[ 16   2 -26 -37  55  34   9 -11  63 -23  -6   8 -20 -19  -4 -29  19  15
  13  12  -6 -25   3  -3 -12  -6 -16   8 -10  -5 -11  -7  37  13  -1] -> (76):<32>
[-26  -5   4  -9  19 -31  -1   7 -19  -5  39 -10  -3   6  11  18   3  -1
  -6 -21  -4  10   4  16  16  -1 -34  -5  -5  -4  10 -18 -10 -10   7] -> (86):<35>
[ -4  -9  14   4 -36 -53 -12  20 -30  -2   0  10  -1 -36  10  -3 -11  13
   6  17 -18   0   1  22 -12  20  30  -9 -14  19  10 -15   7  -8   7] -> (75):<15>
[ 13 -15  10   1 -19 -25 -10  21 -23  -1 -32  17  -1 -53  -8  -4  18  15
  36   7 -20  -9   8  37 -10  21  40  -1 -23  25  -9 -11  -6  12   3] -> (75):<26>
[-36  -4 -23 -31  28 -14 -19  -8  20  -2  65  -9  -7  -7   7  17  24 -20
 -11 -28   0  -2   6   6  15  -9 -18   3 -12   5  15 -10 -20 -18  16] -> (86):<35>
[ 28 -17  11  19 -21 -34 -13  19 -32   5 -27  15   7 -48  -9  -1  17  19
  32  -4  -8  -9   4  24  -3  29  27  -7 -12  13  -5  -8   6   6   9] -> (75):<26>
[ -5   3 -28 -42  63  35   9   1  25 -14   1  -5 -25 -20   9 -28  16  18
  17  16 -19  -6  12  11 -11 -27  -7   1  -8  -9   3  -6  29  14  -7] -> (76):<34>
[-43   1 -14 -34  26 -20  -9  -2 -18  -6  26   1 -11  -1   5  21  13   5
 -16 -17 -12   7   3  13   0  10 -13  -6  -9 -11   9 -17   6 -19   5] -> (86):<35>
[-34 -15   0 -14   4 -13   0   2 -14  -8  40 -13  -6  19  21  15   7 -16
  -4  -7  -3   1  -1   3  18  -5 -19   0   5   3  10  -3 -15   0  19] -> (86):<35>
[-13 -13 -20 -40  41  20 -24  -5  35 -14  27 -13 -19  -7  12   5  23 -22
  -7   8 -19 -30  -6 -15   3   1 -20  15 -10  18  -3   7   7  -1  21] -> (86):<17>
[-20  18  -7 -29  28  44  -9   6  34  -1 -32 -11  11  11 -10  20  19 -16
 -32  13 -11 -10 -11 -13  -1   2 -13  -5  -3 -13  -5  12 -31  -9  -5] -> (79):<31>
[ -3  16  -7 -18   8  46 -10  -4  31  -2 -42   1   5  62  -7   8  -2  -1
 -19  18 -11 -20 -15 -25 -15  -5  21  -9  -8  -6 -15  12  -9   4  -9] -> (79):<14>
[ 15   5  -6 -10  29  36  18   5  47  -9 -25  -5  -7 -12   3  -5   1   9
   8  23  -8 -12   1  -1 -14  -2   3   3  -5 -12  -9  15  21  16  -9] -> (76):<32>
[ 25   2 -11  -9  38  45  21 -16  51 -11 -12  -7 -14  -8  -9 -30  -2   7
  10  24 -13 -11   8 -18 -12 -22  37   4   2  -6 -13   3  36  21  -5] -> (76):<32>
[-34  35   0 -23   6  42 -20  -5  47  -9 -23 -78   0  43  -8   4 -10  -6
  -2  30  -8 -13 -13 -40  -9 -10  -8 -10   5 -22  -9  21   9 -14   2] -> (79):<14>
[-33  18  -5 -47   4  59 -11  -4   5 -23 -23 -34   3  76  -7  34  -6 -10
 -35  22   4   0 -30 -22  -5 -10   2 -30   9 -17  -6  19 -10  -1 -20] -> (79):<14>
[-18   8   3 -24  -6 -31 -27   2 -23  -6  10  17   5  -7   6  29   8 -11
 -17 -11  -1 -17 -30   8  -5  30 -25 -11  -8   8  -4 -15 -27 -19   6] -> (86):<17>
[ -7  14   6 -34   0  28 -19  -9  47  -6 -10  -5   1  44   7  18 -20 -11
 -40  35 -10 -21 -27 -28  -2   1  -3  -1   8   3  -9  15   0 -14   6] -> (79):<14>
[-25   4  -2 -11  16 -36  -5  -2 -26  -2  23  -2   0 -22   7   7  -1 -21
  -4 -16  -8  10   2  10   8   4 -22   4 -13  -1  11 -16  -6  -7   1] -> (86):<35>
[-38   0   0 -32  35 -13 -31   7  -9  -6  19  -9 -14  -5  -9   0  31 -21
  -1 -33 -24   0  18   8   9  -2  13  14 -16  12   2   4  -8   7  12] -> (86):<35>
[-33  23   0 -43   3  47  -5  -3  19   2 -37 -10   4  59  -5  20  -9 -13
 -39  25 -11 -14 -22 -30  -3 -11   8 -20   4 -13  -1  26 -14 -11 -15] -> (79):<14>
[-28  19  -2 -46  18  22 -19   4 -13   3 -36   5  -4   9 -16  15   2  -5
 -14  21 -27 -14 -25 -11 -10  16  28 -19 -14  -5  -2  13  -3  -9 -13] -> (79):<14>
[-31 -16  -7 -15  39  -7   0   5   2  -1  40 -16  -4  24   5  26  18 -15
  13 -36  -8  11  15  12  21   8 -18  10 -12   0  12 -15 -28  -7  11] -> (86):<35>
[ -8  20   2 -17   4  40  -8   2  45  -3 -36   2  11  17  -7  16 -20  -9
 -19  52 -12 -25 -13 -26 -30   7  12  -8   3 -11 -13  17   7   0   3] -> (79):<31>
[-16  34   6 -21 -13  41 -16   2  30  -3 -39   4  -1  30 -33   8 -13  -6
 -35  36 -12 -20 -18 -29 -12  -4  16 -22   2  -4   0  13  13  -5   1] -> (79):<31>
[-19  28 -21 -39  11  38  -9 -14  24 -13 -21  -1  -5  -4 -12  -7   0  -5
 -30  27  -8 -20 -21 -27 -13 -10  11 -20 -16  -6  -7  13  10 -19  -5] -> (79):<14>
[ -5  33  -4 -29   5  43 -12   1  24   1 -48   5   9  16 -22   5 -15  -7
 -19  22  -7 -11 -15 -26 -17   6  22 -13  -4 -10 -13  22 -17  -4 -14] -> (79):<31>
[  8 -24  11  -3  -2 -36 -14  30   1  -4  -8  14 -16 -36  10   8  13   0
  28  -4 -19  -8  25  25  -3  26  20   5 -21  19  -5 -13  -8   7   9] -> (75):<26>
[-18  -4 -13 -12  25 -19  -7  -2 -26  -5  41 -14 -10 -44   5 -19  13 -15
   5 -25  -5  18  25   8  15 -12   2   6  -8   4  15   1  -9  -9   4] -> (86):<35>
[-14   3  -2 -20  -7 -26  10  31 -65   7 -21  12  -6 -57  -9  -7  -1   9
  30  -5 -20  22   5  43  -8  17  25  -5 -35   6   8 -16 -20   3 -13] -> (75):<15>
[-15  33 -11 -29   2  43   0  -7   0   7 -44   1   7   6 -23   5   0  -8
 -31   9   6  -1 -23 -14 -17  -1  13 -20   1 -15 -10  24 -36  -7 -22] -> (79):<31>
